Below are the code and all the weights of a small trained network. Each question names an input and a class and asks about switching units off, where a switched-off unit gives its printed mean instead of its output.

import numpy as np


def w(rows, s, z=0):
    codes = np.array(rows[::2]) - 128.0
    scale = np.full(codes.shape[1], s)
    scale[-1] = z or s
    return codes * scale


def norm(h):
    return h / np.sqrt((h * h).mean(-1, keepdims=True) + 1e-5)


def f(y):
    return y / 2 * (1 + np.tanh(0.7978845608 * (y + 0.044715 * y**3)))


def log_softmax(a):
    a = a - a.max(-1, keepdims=True)
    return a - np.log(np.exp(a).sum(-1, keepdims=True))


def net(x, mask):
    res = np.array(x, float).reshape(1, 4) / 4 @ E
    u = 0
    for l in range(4):
        y = f(norm(res) @ A[l][:, :-1].T + A[l][:, -1])
        res = res + np.where(mask[u : u + 4], y, B[l][:, -1]) @ B[l][:, :-1]
        u += 4
    return log_softmax(norm(res)[-1] @ U[:, :-1].T + U[:, -1])


A, B = {}, {}
E = w([
[56,28,195,83,176,79,221,68,141],'x0',
[230,124,113,122,208,171,181,78,29],'x1',
[129,211,126,112,47,67,210,88,126],'x2',
[68,136,50,3,66,254,196,134,150],'x3',
],0.0065)
A[0] = w([
[155,152,72,164,27,143,92,120,106,101],'0.n0',
[146,160,107,222,165,3,151,120,122,24],'0.n1',
[82,97,133,57,122,197,151,117,147,178],'0.n2',
[149,224,136,114,50,41,212,103,97,5],'0.n3',
],0.0068,0.0029)
B[0] = w([
[136,227,149,122,193,163,112,111,177,203],'0.n0',
[170,102,250,68,29,165,107,75,118,235],'0.n1',
[168,99,181,211,64,97,124,91,120,254],'0.n2',
[62,30,2,255,218,125,18,114,70,215],'0.n3',
],0.0087,0.0042)
A[1] = w([
[70,164,37,72,21,203,194,65,100,86],'1.n0',
[51,75,81,104,153,254,103,147,121,206],'1.n1',
[208,188,83,85,171,144,214,78,18,3],'1.n2',
[12,195,128,77,96,50,109,157,244,51],'1.n3',
],0.0097,0.0017)
B[1] = w([
[179,105,244,133,161,51,55,70,148,254],'1.n0',
[147,145,148,183,168,42,68,92,120,233],'1.n1',
[54,90,92,68,14,169,132,206,45,222],'1.n2',
[99,74,116,93,68,215,168,201,2,228],'1.n3',
],0.0097,0.0055)
A[2] = w([
[195,250,86,94,109,147,109,135,140,5],'2.n0',
[190,135,75,61,156,130,184,95,93,70],'2.n1',
[170,146,188,130,100,116,122,124,156,190],'2.n2',
[70,106,128,84,155,84,221,87,141,39],'2.n3',
],0.016,0.002)
B[2] = w([
[15,132,190,109,206,176,165,97,222,194],'2.n0',
[55,174,141,118,26,143,92,237,102,132],'2.n1',
[139,119,146,127,107,124,175,12,87,255],'2.n2',
[46,181,143,66,243,184,89,134,204,172],'2.n3',
],0.011,0.0076)
A[3] = w([
[147,181,69,137,86,116,240,71,141,11],'3.n0',
[54,120,77,72,176,104,245,98,182,64],'3.n1',
[81,57,65,192,166,125,105,66,125,247],'3.n2',
[147,80,124,132,59,168,238,163,121,8],'3.n3',
],0.013,0.0013)
B[3] = w([
[92,173,128,238,46,164,231,84,192,129],'3.n0',
[75,191,114,196,115,244,91,149,185,180],'3.n1',
[136,185,40,159,127,100,120,166,116,255],'3.n2',
[171,207,72,92,157,177,144,134,92,167],'3.n3',
],0.011,0.0082)
U = w([
[139,100,203,120,118,88,74,40,77,206],'0',
[78,95,84,81,65,181,113,210,8,185],'1',
[35,155,129,117,209,199,77,117,183,173],'2',
[127,118,50,185,172,80,39,146,102,190],'3',
[137,162,83,128,128,143,161,114,104,190],'4',
[156,117,117,90,161,119,195,166,168,20],'5',
[156,121,134,95,109,96,177,188,172,2],'6',
[169,127,72,61,121,114,117,135,200,4],'7',
],0.011,0.0037)

Each question gives the input, the list of numbers given to net, and the class t.
The units are the neurons (one row each of A and B). Each row of codes is followed by its name. A weight is (code - 128) times the scale printed after its matrix; where a second scale follows, it is the last column's (A, B and U).
mask holds one flag per neuron, layer by layer. A switched-off neuron (its flag False) gives its mean, the last column of its row in B, instead of its output. The means were averaged over made-up inputs and are rounded, as every weight is.
A unit's drop is (log p(t) with every unit on - log p(t) with that unit switched off) / (log p(t) with every unit on - log p(t) with every unit switched off).
The circuit of an input: a set's keep is (log p(t) with only the set's units on - log p(t) with every unit switched off) / (log p(t) with every unit on - log p(t) with every unit switched off). Starting from the 12 units with the biggest drops (on a tie, the unit counted first), units are removed one at a time, each time the one whose removal leaves the highest keep (on an exact tie, the one counted first), for as long as the keep stays at least 0.8.
circuit, biggest first: the units of the circuit, biggest drop first
unit that matters most: the unit with the biggest drop
k most important neurons of layer l: the k neurons of layer l with the biggest drops, biggest first
drop when u is switched off: that unit's drop, to one decimal
input [5,-6,-7,5], class 3: circuit, biggest first => [1.n1 3.n2]
input [-8,6,-3,7], class 2: 2 most important neurons of layer 0 => [0.n0 0.n1]
input [-8,5,1,-4], class 2: unit that matters most => 2.n0
input [-7,6,-1,-5], class 2: circuit, biggest first => [2.n0 1.n0 0.n2]
input [-1,-5,-6,8], class 0: circuit, biggest first => [1.n0 0.n3]
input [-8,-7,2,-3], class 2: circuit, biggest first => [0.n0 2.n0]
input [8,-4,-4,8], class 0: 2 most important neurons of layer 2 => [2.n0 2.n2]
input [-6,-8,8,-6], class 1: 2 most important neurons of layer 1 => [1.n3 1.n0]
input [5,5,5,0], class 1: 2 most important neurons of layer 1 => [1.n2 1.n0]
input [-6,-4,-5,-6], class 0: circuit, biggest first => [0.n3 2.n2]
input [4,6,8,4], class 3: circuit, biggest first => [0.n3 3.n2]
input [5,-3,-6,4], class 3: circuit, biggest first => [3.n2 1.n1]
input [-7,4,-3,-7], class 0: 2 most important neurons of layer 2 => [2.n2 2.n3]
input [5,-4,7,1], class 3: circuit, biggest first => [0.n3]
input [-3,-8,-5,6], class 1: 2 most important neurons of layer 0 => [0.n1 0.n3]
input [-1,6,1,-4], class 1: 2 most important neurons of layer 1 => [1.n2 1.n0]
input [5,7,4,8], class 0: 2 most important neurons of layer 1 => [1.n0 1.n3]
input [8,-5,6,-1], class 2: drop when 0.n2 is switched off => 0.0
input [5,4,6,5], class 3: drop when 2.n2 is switched off => 0.1
input [-2,-8,5,2], class 1: circuit, biggest first => [1.n3]
input [-6,8,-1,-2], class 1: drop when 1.n2 is switched off => 1.4
input [-8,-6,-1,8], class 0: drop when 1.n0 is switched off => 1.2
input [4,-5,2,5], class 0: 2 most important neurons of layer 1 => [1.n0 1.n2]
input [-7,-7,-4,8], class 0: 2 most important neurons of layer 1 => [1.n0 1.n1]
input [-1,-6,5,-5], class 1: 3 most important neurons of layer 1 => [1.n0 1.n3 1.n1]
